Below are the code and all the weights of a small trained network. Each question names an input and a target symbol and asks about switching units off, where a switched-off unit gives its printed mean instead of its output.

import numpy as np


def w(rows, s, z=0):
    codes = np.array(rows[::2]) - 128.0
    scale = np.full(codes.shape[1], s)
    scale[-1] = z or s
    return codes * scale


def norm(h):
    return h / np.sqrt((h * h).mean(-1, keepdims=True) + 1e-5)


def f(y):
    return np.maximum(y, 0)


def softmax(a):
    e = np.exp(a - a.max(-1, keepdims=True))
    return e / e.sum(-1, keepdims=True)


def log_softmax(a):
    a = a - a.max(-1, keepdims=True)
    return a - np.log(np.exp(a).sum(-1, keepdims=True))


def net(x, mask):
    ids = ['αβγζηθλμξπτ'.index(c) for c in x.split()]
    T = len(ids)
    res = E[ids] + P[:T]
    u = 0
    for l in range(3):
        q, k, v = (norm(res) @ M[l].T for M in (Q, K, V))
        z = softmax(np.where(np.tri(T) > 0, q @ k.T / 2**0.5, -1e9)) @ v
        res = res + np.where(mask[u], z, O[l][:, -1]) @ O[l][:, :-1]
        u += 1
        y = f(norm(res) @ A[l][:, :-1].T + A[l][:, -1])
        res = res + np.where(mask[u : u + 8], y, B[l][:, -1]) @ B[l][:, :-1]
        u += 8
    return log_softmax(norm(res)[-1] @ U[:, :-1].T + U[:, -1])


Q, K, V, O, A, B = {}, {}, {}, {}, {}, {}
E = w([
[139,245,44,217,103],'α',
[202,106,150,102,158],'β',
[200,126,103,61,107],'γ',
[125,145,11,136,128],'ζ',
[145,115,149,119,76],'η',
[29,141,107,107,131],'θ',
[95,45,187,180,173],'λ',
[174,160,149,142,251],'μ',
[84,187,167,42,152],'ξ',
[115,57,149,123,114],'π',
[135,142,103,150,217],'τ',
],0.018)
P = w([
[178,253,158,154,12],'0',
[203,117,43,153,117],'1',
[178,97,82,110,114],'2',
[167,95,90,110,121],'3',
[162,90,100,105,123],'4',
[146,91,98,93,138],'5',
[136,97,101,93,148],'6',
[129,62,118,80,138],'7',
[138,80,108,96,152],'8',
[127,68,110,73,145],'9',
[140,95,92,81,166],'10',
],0.0059)
Q[0] = w([
[255,138,139,51,83],'0.h0',
[118,170,45,135,94],'0.h0',
],0.0096)
K[0] = w([
[192,183,88,204,24],'0.h0',
[48,189,5,108,253],'0.h0',
],0.0045)
V[0] = w([
[193,74,213,133,221],'0.h0',
[133,72,148,205,2],'0.h0',
],0.0035)
O[0] = w([
[155,165,142,139,182,9],'0.h0',
[33,127,254,159,211,162],'0.h0',
],0.0095,0.0015)
A[0] = w([
[33,150,74,116,118,139],'0.n0',
[152,58,13,147,29,147],'0.n1',
[215,155,153,190,156,119],'0.n2',
[144,156,54,106,185,96],'0.n3',
[4,77,95,114,182,133],'0.n4',
[83,69,44,162,153,186],'0.n5',
[79,169,103,118,126,91],'0.n6',
[137,71,196,133,254,255],'0.n7',
],0.0077,0.0042)
B[0] = w([
[183,121,127,105,129,177],'0.n0',
[141,95,115,140,179,254],'0.n1',
[145,155,145,62,80,155],'0.n2',
[31,104,144,118,141,197],'0.n3',
[227,120,35,134,25,180],'0.n4',
[138,186,99,170,125,223],'0.n5',
[136,94,176,80,112,144],'0.n6',
[118,139,2,87,165,245],'0.n7',
],0.0073,0.0074)
Q[1] = w([
[160,97,106,80,91],'1.h0',
[71,127,7,194,110],'1.h0',
],0.013)
K[1] = w([
[110,151,225,218,66],'1.h0',
[19,2,169,137,108],'1.h0',
],0.0072)
V[1] = w([
[27,253,117,164,124],'1.h0',
[53,93,95,126,131],'1.h0',
],0.0058)
O[1] = w([
[120,188,89,197,177,2],'1.h0',
[94,63,57,254,48,173],'1.h0',
],0.0077,0.0034)
A[1] = w([
[229,125,160,64,198,6],'1.n0',
[48,139,95,166,66,45],'1.n1',
[94,89,177,72,113,204],'1.n2',
[155,255,131,98,168,157],'1.n3',
[118,71,161,115,75,175],'1.n4',
[215,92,94,174,144,209],'1.n5',
[170,166,60,103,132,198],'1.n6',
[83,162,65,136,70,147],'1.n7',
],0.0088,0.0021)
B[1] = w([
[175,191,44,141,155,171],'1.n0',
[226,108,91,115,118,152],'1.n1',
[55,152,84,150,254,170],'1.n2',
[72,78,84,67,55,168],'1.n3',
[169,96,38,148,183,168],'1.n4',
[86,178,175,156,53,226],'1.n5',
[47,111,118,150,102,254],'1.n6',
[97,45,106,140,86,202],'1.n7',
],0.0083,0.0078)
Q[2] = w([
[160,150,176,171,179],'2.h0',
[38,123,11,135,163],'2.h0',
],0.011)
K[2] = w([
[71,111,124,76,43],'2.h0',
[106,129,209,253,245],'2.h0',
],0.0074)
V[2] = w([
[24,171,212,118,143],'2.h0',
[216,254,165,113,122],'2.h0',
],0.0068)
O[2] = w([
[1,120,49,164,144,29],'2.h0',
[164,154,36,98,57,1],'2.h0',
],0.0097,0.0061)
A[2] = w([
[123,164,157,64,151,139],'2.n0',
[118,99,108,177,60,2],'2.n1',
[119,75,164,175,101,145],'2.n2',
[87,175,196,2,149,172],'2.n3',
[183,131,133,100,153,52],'2.n4',
[187,121,112,135,178,108],'2.n5',
[148,119,114,156,69,127],'2.n6',
[84,199,144,130,90,130],'2.n7',
],0.011,0.0041)
B[2] = w([
[154,177,180,134,163,182],'2.n0',
[174,123,163,89,186,253],'2.n1',
[2,169,190,68,169,250],'2.n2',
[169,178,230,202,170,217],'2.n3',
[167,22,46,132,169,165],'2.n4',
[127,170,101,54,194,213],'2.n5',
[246,150,158,118,202,249],'2.n6',
[103,144,192,127,25,150],'2.n7',
],0.0061,0.0039)
U = w([
[53,112,186,184,147,41],'α',
[140,134,111,92,143,86],'β',
[195,167,99,77,136,84],'γ',
[8,184,69,154,120,127],'ζ',
[154,184,140,183,66,225],'η',
[213,152,93,92,146,3],'θ',
[82,178,187,84,112,200],'λ',
[167,107,120,239,159,229],'μ',
[131,73,207,86,162,147],'ξ',
[193,121,136,94,99,58],'π',
[139,192,88,95,150,95],'τ',
],0.012,0.0051)

Each question gives the input, a string of symbols that net reads in full, and the target symbol t.
The units are the heads (2 rows each of Q, K, V and O) and the neurons (one row each of A and B). Each row of codes is followed by its name. A weight is (code - 128) times the scale printed after its matrix; where a second scale follows, it is the last column's (O, A, B and U).
mask holds one flag per unit, layer by layer, with each layer's heads first. A switched-off unit (its flag False) gives its mean, the last column of its rows in O or B, instead of its output. The means were averaged over made-up inputs and are rounded, as every weight is.
A unit's drop is (log p(t) with every unit on - log p(t) with that unit switched off) / (log p(t) with every unit on - log p(t) with every unit switched off).
The circuit of an input: a set's keep is (log p(t) with only the set's units on - log p(t) with every unit switched off) / (log p(t) with every unit on - log p(t) with every unit switched off). Starting from the 12 units with the biggest drops (on a tie, the unit counted first), units are removed one at a time, each time the one whose removal leaves the highest keep (on an exact tie, the one counted first), for as long as the keep stays at least 0.8.
circuit, biggest first: the units of the circuit, biggest drop first
top k neurons: the k neurons with the biggest drops, biggest first
k most important neurons of layer l: the k neurons of layer l with the biggest drops, biggest first
drop of u: that unit's drop, to one decimal
input α ζ μ τ η, target η: circuit, biggest first -> (1.h0, 0.n7, 1.n5, 2.h0)
input τ τ ζ α, target η: circuit, biggest first -> (0.n7, 1.n2, 2.n7)
input π π π β ζ ζ π ζ η α, target μ: circuit, biggest first -> (1.n7, 0.n7, 2.n6, 2.h0)
input η τ θ ζ, target ζ: 2 most important neurons of layer 0 -> (0.n7, 0.n4)
input ζ η θ, target ξ: circuit, biggest first -> (2.h0, 0.n7, 1.n1)
input ζ τ ξ ζ π ζ ζ β η τ, target ξ: 3 most important neurons of layer 1 -> (1.n4, 1.n2, 1.n0)
input ζ ζ η γ ζ τ, target ξ: top 4 neurons -> (1.n4, 0.n3, 0.n7, 0.n1)
input π τ γ α ζ η, target μ: circuit, biggest first -> (0.n7, 1.n4)
input η ζ λ β γ, target ζ: top 2 neurons -> (0.n7, 0.n4)
input η π π ξ, target ζ: 3 most important neurons of layer 0 -> (0.n7, 0.n4, 0.n5)
input ζ μ ζ τ ζ α τ η ζ, target ξ: 2 most important neurons of layer 0 -> (0.n7, 0.n3)
input α β η, target η: 3 most important neurons of layer 0 -> (0.n7, 0.n3, 0.n4)
input ζ ξ ζ τ τ ξ ζ ζ η θ θ, target ξ: top 3 neurons -> (0.n7, 1.n0, 1.n2)
input π ζ η θ ζ λ μ ζ ζ α, target μ: 4 most important neurons of layer 1 -> (1.n1, 1.n7, 1.n0, 1.n3)
input γ ξ π ζ ξ ζ π α α, target η: top 2 neurons -> (0.n7, 1.n4)
input τ τ ζ ζ, target μ: most important neuron of layer 1 -> (1.n3)
input ζ ζ μ π ζ ζ η ξ ζ, target ξ: top 2 neurons -> (0.n7, 1.n4)
input η λ ζ ζ π λ, target ζ: 2 most important neurons of layer 0 -> (0.n7, 0.n4)
input η λ ζ, target ζ: most important neuron of layer 1 -> (1.n5)
input ζ ζ ζ ζ λ η ζ η π η α, target ξ: 3 most important neurons of layer 0 -> (0.n7, 0.n3, 0.n4)
input η α β μ, target ζ: 3 most important neurons of layer 0 -> (0.n7, 0.n5, 0.n4)
input η ξ η ζ τ η λ, target ζ: 2 most important neurons of layer 0 -> (0.n7, 0.n5)
input η ξ θ η β τ η, target ζ: top 4 neurons -> (0.n5, 1.n2, 0.n7, 0.n4)
input η ζ ζ μ ζ ζ ζ π, target ζ: top 2 neurons -> (0.n7, 0.n5)
input π π ζ, target μ: most important neuron of layer 1 -> (1.n1)
input η ξ λ μ, target ζ: drop of 2.h0 -> 0.5
input ζ α ζ π λ ζ γ λ η α, target ξ: drop of 0.n7 -> 0.1
